Table B holds the same points as the rows below and some others, measured another way and shuffled. Each row below is followed by which row of B it is.
B:
1: [  34  -14    3 -107  141  149 -205    4   16   25  154  -30   32  -38
   49 -127  -90  -37  140 -246  -68  -15    0 -128   76]
2: [  49  -53  245   98  -86   92  -23  123   42   43   48   58  143   -2
   35 -113  -32   65  -80   -3   31   59  -12  197  104]
3: [ 189  -55 -143 -261  170  164 -279   59  105   18  141  -88  112  -31
  -38  -75  -80 -166  181 -262 -150   18 -179  -78  230]
4: [  63  201 -133  -61   -1 -204  195   61  -99  -78  -58   35   66 -123
 -191   76  206 -149  -92  269   35   16  119  -49  161]
5: [ 270 -156  170   17  -72   38 -273  -48 -124  131  152  -10  -50  -41
  155 -341 -178   72  323 -329    4  182  159 -277  -71]
6: [-126  272   46   17   86  104  134  107  -65 -122   92   77   31  -58
  -65  123  -41   25 -150   17  120 -200   -5  142  221]
7: [ -95   32  195   86  -48 -158   83  -58 -125   41  -36  117   70 -168
   24 -242  200    6  -63  187  -20   81  463 -192 -195]
8: [-122  191  -77 -112  166   -9   31  -22  -64  -72   51   40   32 -137
  -66  -17  101 -102  -32   31  -37 -113  182 -163   57]
9: [-158   35  353  278  -75  132   86  116    0    5   68   88   65   51
   99  -60  -62  206 -176   28  135  -31   32  267   28]
10: [  84 -101  147   37  -87  -79  -11   52   25   84  -29   37  153  -67
   -9 -186  137  -30  -34  118  -55  164  144    5  -19]
11: [  75   61   54   29   73  201 -147   61  -55  -17  199  -34  -73   51
   81  -29 -250   85  152 -316   93  -59 -145    2  176]
12: [  60  -74   90  -89   54  138 -151   90  110   38   82    4  174  -36
    8 -124  -15  -59   -1 -101  -99   30  -53   74  136]
13: [  11 -113  359  119 -148    9   10   92   46   90  -19  123  228  -77
   46 -239   95   57 -152  133  -24  126  201  161  -37]
14: [ 322 -251   73  142 -127   20 -214   72   23  148   81 -136  -35  169
   97 -174 -139   75  260 -206   36  296 -224  -19   53]
15: [ -95  199 -143   21  108 -161  110  -62 -163  -65   12   -9 -106  -77
  -70   10  144  -55   39  112   44  -23  204 -282  -26]
16: [  61  358 -379 -255  192 -269   88 -138 -304 -133   40    8 -144 -254
 -174   22  156 -231  185   55    6  -80  360 -568   56]
17: [ -97   41 -197  -12  222   99  -86   44   99  -38   86 -145  -38  115
  -38   97   13  -53   52  -90  -42  -30 -262  -23  132]
18: [  51  163  -99 -162  102  -10   17   49  -46  -67   54   29   84 -134
 -110   12   54 -136   -7   17  -26  -74   70  -68  190]
19: [  64   32 -229  -89  167  210  -77  227  226  -69   91 -169  100  175
 -132  254  -61 -111  -36  -86  -23  -46 -606  322  447]
20: [   3   68 -295 -195  196 -110  -38  -15   34  -35   -9  -86   46  -75
 -142   11  215 -225   61   87 -143   35   16 -233   86]
21: [  70  -15  143  -17  -60 -101    4    1  -60   51  -15   91  138 -151
   -8 -213  131  -50  -18  105  -48  107  299 -106  -41]
22: [  83   -1  -73   73   76   89 -130   37  -28   13  137 -126 -123  129
   44    3 -147   49  191 -227   73   50 -220  -72  114]
23: [ -59   71   33  115   63  196   13  174   90  -48  106  -59   24  146
  -12  144 -113   71  -83  -77  102  -68 -349  295  267]
24: [  56   31  127  117  -86   -4   92  137    6   -2   12   32   98   18
  -42   -3   28   31 -106  107   78   58  -58  190  149]
25: [ 366 -378  378  242 -366  -65  -83  175  102  224  -58    4  219   97
   68 -290   23   90   15   95    9  427  -82  267   20]
26: [ 124  -56  171  -85  -21   76 -127   59   19   52   73   65  172 -114
   21 -208  -18  -39   25  -83  -71   55  123    3   78]
27: [  13    4  254  279 -112   46   11   49 -124   41  101   28  -90   72
  124 -112 -142  208   49  -97  185   62   48   32  -19]
28: [  -8  -81   39   -4   61   81  -93   77  132   41   38  -40  139   34
   -3  -73   54  -42  -33   -9  -86   62 -101   87   89]
29: [ -39  144  -17  144   75  125   11   86  -64  -65  147  -67 -140  124
   32  122 -173  117   59 -167  172  -83 -222   70  185]
30: [-194  370  212   -8   55   30  168  -19 -261 -129  116  239    9 -272
    3  -64  -26   57 -135   17  137 -271  480  -99   28]
31: [-153  101  158   33   57  110   49   79   23  -40   59   83  127  -67
   -7  -35   39   22 -160   41    9 -100   88  127   85]
32: [   2  162  213   55  -77 -179   89 -116 -320    3   43  181  -50 -257
   50 -270   60   46   58   48   91   11  622 -357 -180]
33: [ -93  -42  364  198  -98   56   24   58  -12   60   28  111  115  -35
   99 -195   10  138 -123   51   47   48  200  120  -72]
34: [  53  143  -53 -152   62 -104   27  -15 -109  -35   22   69   76 -201
  -92  -91  123 -140   23   72  -47  -14  265 -207   64]
35: [ 176   66  -33    9  -14  -21  -37   52 -112   -6   91  -28  -53   -1
  -19  -36  -81   -3  142 -105   82   53  -39  -88  140]
36: [ -36   67  413   77 -110   76   39   61 -102   21   71  216  162 -181
   75 -228  -35  103 -132    8   61  -49  358   90   -5]
37: [-121  168  171  282  -41  -10  122    8 -197  -38   88   47 -157   30
   78  -19  -78  193   -5  -17  220  -43  137  -40  -35]
38: [ 100  -31  195  135  -49  263  -78  216   91    9  149  -19   76  146
   50   36 -241  136  -30 -192  121  -11 -364  383  299]
39: [-282  519 -301   65  270    2  252    7 -220 -252  123  -43 -280   23
 -120  364  -31   23  -41    7  237 -328  -79 -115  217]
40: [ -51  255   78  217  -34  -80  167  -17 -293  -78   96   56 -210  -19
   35   23  -87  154   44  -14  258  -69  186 -139    5]
41: [ 118   23 -229   -8  102  -55  -75   11  -33   -2   67 -154 -112   89
  -46   35   -3  -63  191  -90   16   99 -179 -172  106]
42: [ 169   24  -94   85   17  -63 -101  -34 -168   24  114 -109 -207   66
   47  -68 -117   48  290 -200  104  118  -30 -280   17]
43: [  71  -34  122   75    2  113 -109   62  -10   40  117  -21    4   45
   71 -100 -125   71   89 -177   47   46  -69   20   77]
44: [ -87  290  -39    7   62  -62  192   45 -144 -122   34   71  -10 -109
 -108   96   70  -34 -106  135  110 -136  135  -25  147]
45: [-243  518 -296 -175  281  -88  242  -30 -200 -242   56   63  -79 -207
 -199  232  145 -158 -111  140   66 -327  216 -226  181]
46: [  17  217 -113 -203  137  -19   18    9  -91  -89   64   52   65 -188
 -112   -3   67 -156   -2    6  -38 -113  166 -157  159]
47: [ -84  252 -208 -153  167 -120  122   -1  -74 -107   -8   26   48 -160
 -172   73  207 -183  -65  173  -43 -101  165 -169  118]
48: [ 235 -134  -54  -29   35  112 -235   75   65   68  130 -136   -4  112
   34  -76 -143  -19  233 -260  -22  136 -271  -29  165]
49: [ -31   15  -82   95  156   96 -186  -70  -91   14  180 -139 -235  116
  127  -68 -166   94  284 -327   64   16  -80 -274  -37]
50: [-45 126  51  51  11 -52  98  40 -77 -32  18  53  33 -67 -42 -20  81  -4
 -71 107  53 -16 130 -18  55]
51: [ 222  -84  188   -6  -59  132 -188   73  -27   72  143   16   65  -12
   83 -194 -180   45  147 -252   23   83  -15    8  118]
52: [ 152 -139  -76 -104   26   98  -77  231  293   32  -17 -103  284   92
 -138   69   97 -169 -112   82 -135  127 -425  349  341]
53: [  87   80 -111  -54   95  108  -49  125   53  -48  104  -78   28   59
  -72  105  -73  -51   30 -103   30  -35 -274  106  286]
54: [  41   76   91   99  -33  106   54  168   24  -38   73   10   68   59
  -36   73  -70   52  -94    2  110  -20 -189  257  242]
55: [ -77  199 -235   98  123 -100  144   35  -74  -95   22 -113 -145   99
 -103  194   79  -19   12  102  113  -21 -160  -67  132]
56: [-221  304  -94   22  173  -59  133  -58 -180 -119   67   33 -118  -93
  -46   62   74   -7  -26   49   85 -169  220 -216    2]
57: [  54 -124  181   67 -104 -141  -10    0   -8  106  -55   53  144  -95
   15 -264  192  -23  -27  166  -72  202  278  -87 -128]
58: [  88   83 -114   58  123  125 -156    7 -111  -24  208 -132 -225  124
   71   27 -248   81  279 -360  124  -23 -207 -166  133]
59: [-415  781 -552 -188  467  -55  368  -30 -259 -395  108   -6 -242 -148
 -288  516  111 -172 -139  130  167 -539   46 -236  324]
60: [ 225 -202  136  180 -192 -173  -23   41  -22  143  -52  -39   44   50
   25 -211   96   35   92  101   18  332   50  -49  -69]
61: [ 165   94 -401 -161  195  105  -90  158  121  -85  101 -208  -16  149
 -171  267  -62 -168  112 -131  -12  -19 -560   94  444]
62: [  15  318 -270 -122  217   53    1   12 -165 -145  167  -55 -165  -35
  -91  168 -126  -69  143 -189  109 -186  -88 -189  253]
63: [   8  265 -294   49  160 -144   32 -120 -302  -90  122 -110 -358   11
  -19   68  -56    8  292 -138  160  -40   81 -471   -4]
64: [ 187   26   38  162 -139 -157   91   66 -126   23   -4  -17  -43   32
  -33  -41   26   37   63   96  136  166   10  -22   71]
65: [ 117  164 -467 -283  247 -120  -59  -30  -41  -85   44 -137  -53  -69
 -192  105  125 -279  184  -25  -98   -6  -85 -331  199]
66: [ 106 -133  201  122  -83   70 -102   81   41   89   61   -8   82   52
   73 -167  -54   77   38  -78   13  147  -45   86   37]
67: [   3   86   36  203  -31 -119   57  -41 -201    3   56  -20 -181   24
   52  -73  -16  111  121  -15  147   77  143 -214  -76]
68: [  17   75 -165   20  197  172 -167   21  -28  -41  205 -160 -185  147
   51   76 -217   44  235 -344   79  -55 -295 -112  169]
69: [-168  103  144   81    6   -2  161  104   38  -37  -32   94  168  -67
  -63   -1  164   -8 -257  234    7  -48  108  182   74]

[  14  187  102  -23   37   99    2 -210  -51  -50   28  -15   53   19
   96  110    4  166  -44  -28   18   52 -266 -135  229 -114   76 -116
  106   41 -100  -84   -4   10  -81   -4] : 3
[-134   58  -37 -226  -13   15  -83  -68  -25   35   -8   54   30 -183
  -95 -229   55  145  -42  128   70  144 -129  112  221 -241 -114   15
  -69    7   90  211 -118  -52   20   97] : 5
[ 105  116  144   38   98  149   48  -84   64  -59  -41   28   62  120
   39    7    3  151  114   91   67  -17 -149 -132  207 -107   55    2
   89    6    6    6  -77  -18  -52    3] : 36
[ -97  115  -26  -94   97  -96  -50 -409  -16 -149  -58   76   -8  164
   17  128   59  -73   83  -78  -51   90  -51   90  -92   86   76 -202
  145  129 -214 -175   21   18 -161  -54] : 62
[  36 -209  129  112  138  -86  111  150  -52   33  -18  -77   96  119
   -8  -10  -67   20   35  120   -3 -137   43 -135   42  122   60  168
  101  -57    6  -87  -63   59  -85  -13] : 44
[-136   63 -152 -210   91 -153  -26 -318  -67 -153  -87  122  -31  -45
   -9  -16   30 -116    9   24    5  124  -31  154  -59    0  -19  -68
   63  121 -202  -92  -69   -1 -158   79] : 58
[ -29  -37  -45   17   -1 -103  -39   -5 -108   57   96  -19   18 -156
    6  -72  -38   -1  -86   44   42   26 -100  -92   69  -40  -35   55
  -97  -57   10  -26   10   61   -8  -13] : 43
[ 106   -6  152   88   88   85  134  109  -72   22   19  -76  103  -19
   96   27  -84  180  -65  107   60  -93 -190 -264  278  -76   61  135
   98  -51   -9  -63  -79   34  -65   52] : 12
[ -68   66 -153  -62   81 -195  -46 -346  -72 -142  -11  102  -55   -1
   36   74    9 -194   31  -51   -8   90  -29   53 -163   92   25 -103
   22   85 -221 -201   34   59 -145  -25] : 29
[   4  137 -112  -99  -19   19  -89 -124   16  -29   40  121  -31 -208
  -28 -205   22   24   28  110  134  137 -143   18  131 -234 -115   22
 -180  -22   62  136  -56  -18   41   51] : 25
[ 129 -146  173  199   72   25   94  259  -38  108   70 -111  105   23
   26  -52  -91  130    0  143   57 -150  -66 -275  187   -4   33  211
    1 -136  118   -7  -45   59    7  -28] : 18
[ 218 -282   -4  131  250 -114  390  385 -167  -78 -102  -32   82 -174
  165  -33 -260  -68 -113  296  134 -255  -11 -358  141   64   35  519
  118  -78 -148 -213 -236  106 -196  248] : 38
[ 137 -149  -52  147   63  -94   93  241  -89   51   82  -10   22 -217
   45 -149 -133  -53  -49  182  132  -98  -46 -242   84  -38  -57  302
 -155 -135   58  -30  -63   88    1   51] : 11
[ -45   38 -122  -76   75 -140   -4 -219  -81 -101  -17   79  -22  -71
   32    6  -15 -112   -9   16   29   66  -59   10  -46   15   -2  -17
    7   55 -153 -129  -24   43 -120   32] : 68
[  69  -81  -25  -13   95  -31  122  157  -78   -7  -24   21   42 -194
   35 -142  -97   35  -60  204  117  -45  -81 -143  180 -108  -50  256
  -33  -56    4   17 -151   31  -52  144] : 48
[ -72 -230  -46  -88   89 -157   81  204 -120   58  -32  -17   63 -184
  -59 -206  -74   -1  -91  206   51  -35   34   -9   95  -25  -79  265
  -25  -56   35   57 -152   31  -55  138] : 49
[ -37   44  -73  107  -48 -169 -125 -211 -141   42  189  -37  -22  -84
   62  100  -14  -87  -88 -135  -21   56 -141 -122  -70   66   31 -126
 -111  -35  -78 -188  167  111  -26 -156] : 53
[  -8  -17  118   -6   34   53   -5   52  -21   72   26  -45   82   -4
  -32  -89    1  172   -1  106   30   -2 -109  -80  216 -104   -5   54
   14  -47   92   81  -61   -3    3    6] : 10
[ 156 -334  -16   79  199  -98  197  405   59  -12 -118   62   54  -48
  -85 -329 -115  -94  160  394  161 -180  213  -86   18   12 -105  492
  -73 -123  139  111 -247   28  -23  152] : 40
[ 196 -140  257  173  159  129  198  306   39   36  -49  -76  136  127
   29  -71  -95  193   91  242   89 -200  -50 -281  270  -39   55  280
  116 -103  110   29 -155   21  -33   49] : 46
[ -14  -62 -119   33   25 -160 -103  -76    7    5   62   75  -35  -52
  -75 -154   10 -145  100   71   57   43   58   35 -124   21  -81   47
 -178  -49   55   18   20   52   17  -66] : 37
[ 105  -76   34  152   73  -57   63   86  -63   18   66  -32   40  -39
   57  -15  -88   -8   -5   86   62  -87  -67 -218   64   22   22  144
  -33  -80    1 -101  -12   77  -40  -21] : 17
[-184  161  -56 -184  -25  -67 -121 -353 -123  -29   47   19    5  -84
    8   59   57   65 -111  -97  -41  177 -207   81   92  -83   12 -217
   41   93 -134  -60   33    4  -86   -8] : 51
[-133 -237 -185  -23 -113 -273 -119  252 -228  247  221  -70    6 -483
  -92 -305  -71  -41 -254  115   65   54  -40  -43   57  -92 -190  223
 -351 -179  184  133   17   89  112   26] : 14
[-189  106 -129 -217   14 -112 -194 -385   46  -83  -37  145  -44   35
 -133 -123  133  -79  133   -4   -6  201   14  277  -99  -45  -75 -194
  -52   95  -32   75   -6  -33  -37  -36] : 67
[-127  376   43 -216   48  108 -103 -612   18 -189  -70   97    5  171
   54  188  127  125   57 -138  -44  208 -267  120  125 -110  103 -394
  218  205 -239 -104   10  -52 -157  -30] : 1
[  19   58  -40  -85  105    1   13 -142   48 -112  -81  119    1   14
  -20  -98   15  -18  120  126   83   48  -34   37   55  -80  -29   37
   13   42  -43   21 -109  -17  -73   62] : 35
[-144  126  111 -152   84   24  -56 -347    7  -83  -76   19   56  223
  -25  101   95  118   68  -51  -74   98 -107  110   85   -1   85 -227
  220  129 -122  -54  -24  -36 -133  -35] : 65
[ -23  -24  136    6   42   31   26   38  -78   71   37  -82   98   -4
   15  -10  -20  181  -69   61    4  -20 -151 -122  229  -65   35   37
   69  -31   30    3  -42   16  -36    7] : 13
[  37 -185  233  157   80   -1   65  200  -38  130   52 -146  132  148
  -24   -5  -50  158   17   93  -21 -140  -22 -189  152   70   70  125
   86 -102  109  -18  -27   48  -14  -72] : 47
